The rows lie along a hidden order. The number after each row says roughly how far along it the row is, from 0 to 20. A new part has a new order.
[  2   5   1  14  -1 -18 -24  14  -8  -1   4  -3  21   2  11   0 -20  -5
   7   4  -4 -29]  12
[ 14   5   6  12   7 -11  10  -1 -11  -9 -11  11  -5 -18   1  -3  10 -12
  14  -5   3  13]  20
[ -3  -1   2  13   4  21 -63  15 -12  -9   4  -8  -8  16  -2   3   2  -3
  -6   8   8   3]  8
[-18  -4  -2   9 -13  -1 -15   4   9  29   2   5  -7   9  -7   5 -21   1
 -12  16  -7 -15]  0
[ -2   4  -1  11  -5 -14 -28  10 -10  -5   3  -7  20   4  10   2 -17   3
  -3  10  -7 -32]  12
[  0  -1   1  10   3   8 -63  10 -13 -20  -3  -8 -11  12  -3  -1  11  -7
  -3  -4   8   8]  20
[-10  -4   2  13  -6  17 -14   0  13  22   1  15  -8   6  -5   0 -15 -13
  -8  15  -7  -6]  1
[ -9  -2  -2  11  -4  -5   4   6  -2  -2   5  -6   2   2  -1   4  -5   7
 -11   5  -6  -9]  19
[  3  -3  -2  12  -3  12  20  -8  -4  -7   4 -12  -6 -10  -4   2  -5  -2
 -10  -2   2  -6]  9
[ -2   0   4  12  -3   9 -12  -7  10  28  -4  11 -16   4  -1   0   2 -18
  -1  25 -14   9]  6
[  4  -2  -3  13  -4   1  12   0  -4  -9   4 -16 -10 -14   2   1  -3 -15
  -5   5   5 -13]  17
[  7   3   1  12   3 -12  18   9 -11 -19  -9   0  -1 -15   0  -1   2  -7
  14 -17   5   9]  17
[ -4   4  -3  14  -5   3  10  14   1  -4  -8  -1   0  -8  -5   2  -7  -4
  11 -25   9  -7]  10
[  2   4   1  14  -3 -14 -22  11 -10   1   1  -4  25   4  10   1 -18   1
   4   4  -5 -31]  10
[  1  -1   0  14   9  20 -66  28  -1 -14   4 -13 -10  11   2   6   2  -5
 -10  -1   6  -1]  10
[  0   3   0  14  -2 -23 -22  10  -9  -7   3 -10  10   0  10   1 -13  -7
   3  15  -1 -40]  16
[  1   0  -2  16 -10  22  19  -8   3   2   3 -12   5   3  -3   5  -3  10
  -9 -13  -7  -1]  2
[ -5   1  -1  17  -1  11 -12  13   8  13  -1  -2   7   2   7   3  -3  -1
  -1  -6   0   4]  1
[-11  -6  -4   9   7  20 -45  43  -9 -32  27 -34   6  11   8  15 -22  18
 -44   4   8 -14]  7
[  0  -4   3   5   5 -13 -14 -15 -22 -30   3  -4  10  -4  -6  -5  -6   8
  -1   4   5  -3]  13
[ -5   3  -1  15  -3  16 -58  26  -7 -10   3 -10  -9  20   3   5   5  -2
 -12  -3   7   7]  19

[-46   4 -32 -17 -13  19 -16   4 -38  10  -9 -20  -8  21  -1  21  14]  6
[-15  11 -11 -21  -3  15  -7  14 -39  26  11  -6 -15 -23  14  -1  15]  7
[ 14 -19  17  -2  52  51 -16 -12  31 -49  34  20 -17 -70  -7 -11   0]  20
[-25 -12  -3  42  32  -1 -22  -2  -3 -14   4 -12  22  21 -12  21   7]  11
[-35  12 -15   2   2   7  -7  11 -41  21 -17 -15   1  10  11  11  17]  2
[-53  -3 -43   0  36 -19 -17   3 -22  27 -27 -17  19  16   6  12   4]  20
[ -5 -14  -4 -39  13 -10  29   2   3 -50  -2  11 -19 -40  -2  -7   6]  8
[-27  -8 -21  33  24  25 -26  -3  -8 -15  -1 -11  11  23 -12  24  10]  8
[ 15  -6  15 -19  12  11  11  12  -3 -17  32  17 -20 -57   2 -12  10]  8
[-27   8 -20 -32 -16  43  -8   6 -33  14   5  -7 -28 -26   8   0  13]  8
[  9 -20   1 -23  33  36  -7  -8  27 -44  33  16 -28 -62 -10 -11   0]  20
[-36 -12  -7  11  41  14  -2 -15   4 -54 -30  -4  12   5  -9  10   6]  7
[  7 -16 -11 -40  -6 -48  27  18  -4   2  29   5 -20 -19  -7   0   9]  13
[-29  -8   8  29  23   6  -6  -7  -2 -40 -14  -8  13  18 -10  22  10]  1
[ -3 -10 -19 -36 -17 -29  11  22 -16  33  23  -5 -19  -9  -1   5  10]  14
[-17   5 -10 -28   3  13  -9  16 -27  31  20  -1 -21 -40  13  -6  12]  14
[-48  -4 -38  -2  21  13 -21  -7 -22   6 -23 -19  10  26  -2  17   6]  15
[  7 -13  22 -14   8   8  24   1   8 -56   9  11 -15 -29  -9   0  12]  0
[-19   9  25  49  43  52 -38  -3 -12 -12   0  -3  15 -18   6   7  15]  2
[-44  -4 -27  17  36   7 -27   0 -18  17 -14 -11  19   6   9   9   7]  19
[-37 -10  -6  27  54  -7 -16  -7   1 -18 -24  -2  26  -3   2   3   4]  15
[-17  12   0  27   4  25 -26   9 -33  18   6 -14   6   9   5  16  18]  1
[ -9  -6 -22 -45 -22 -52  29  26 -26  22  12  -6 -16  -7   4   1  14]  8
[-34  -1 -38 -36  -1  24 -17   5 -25  25  14  -8 -25 -17   6   2   8]  19
[-18 -31  -7   7  37 -16   3  -9  28 -48   6   2  10   4 -21  14  -3]  17
[ -4 -28 -28 -53   3 -29  24   5  16 -17  28   5 -27 -15 -13   3   0]  20
[  3   1  -1 -37 -18  -2  17  17 -21   1  33   6 -27 -42   7  -5   2]  4
[-40   7 -23  -6   0 -29   0  17 -44  39 -20 -17  10  18  13  12  13]  6
[  6   9  12 -30   1  74  -8   2 -11 -21  44  12 -44 -71   4 -11  14]  5
[ -8  -2 -12 -52  -8  -6  23  12 -15  -8   9   8 -26 -35   6  -6  11]  7
[-47  -3 -24  15  49 -14 -21  -2 -12   6 -27 -12  25   9   7   9   5]  17
[-30 -11   4  19  36  22  -7 -15   2 -58 -22  -2   5  -5  -8  10   6]  5
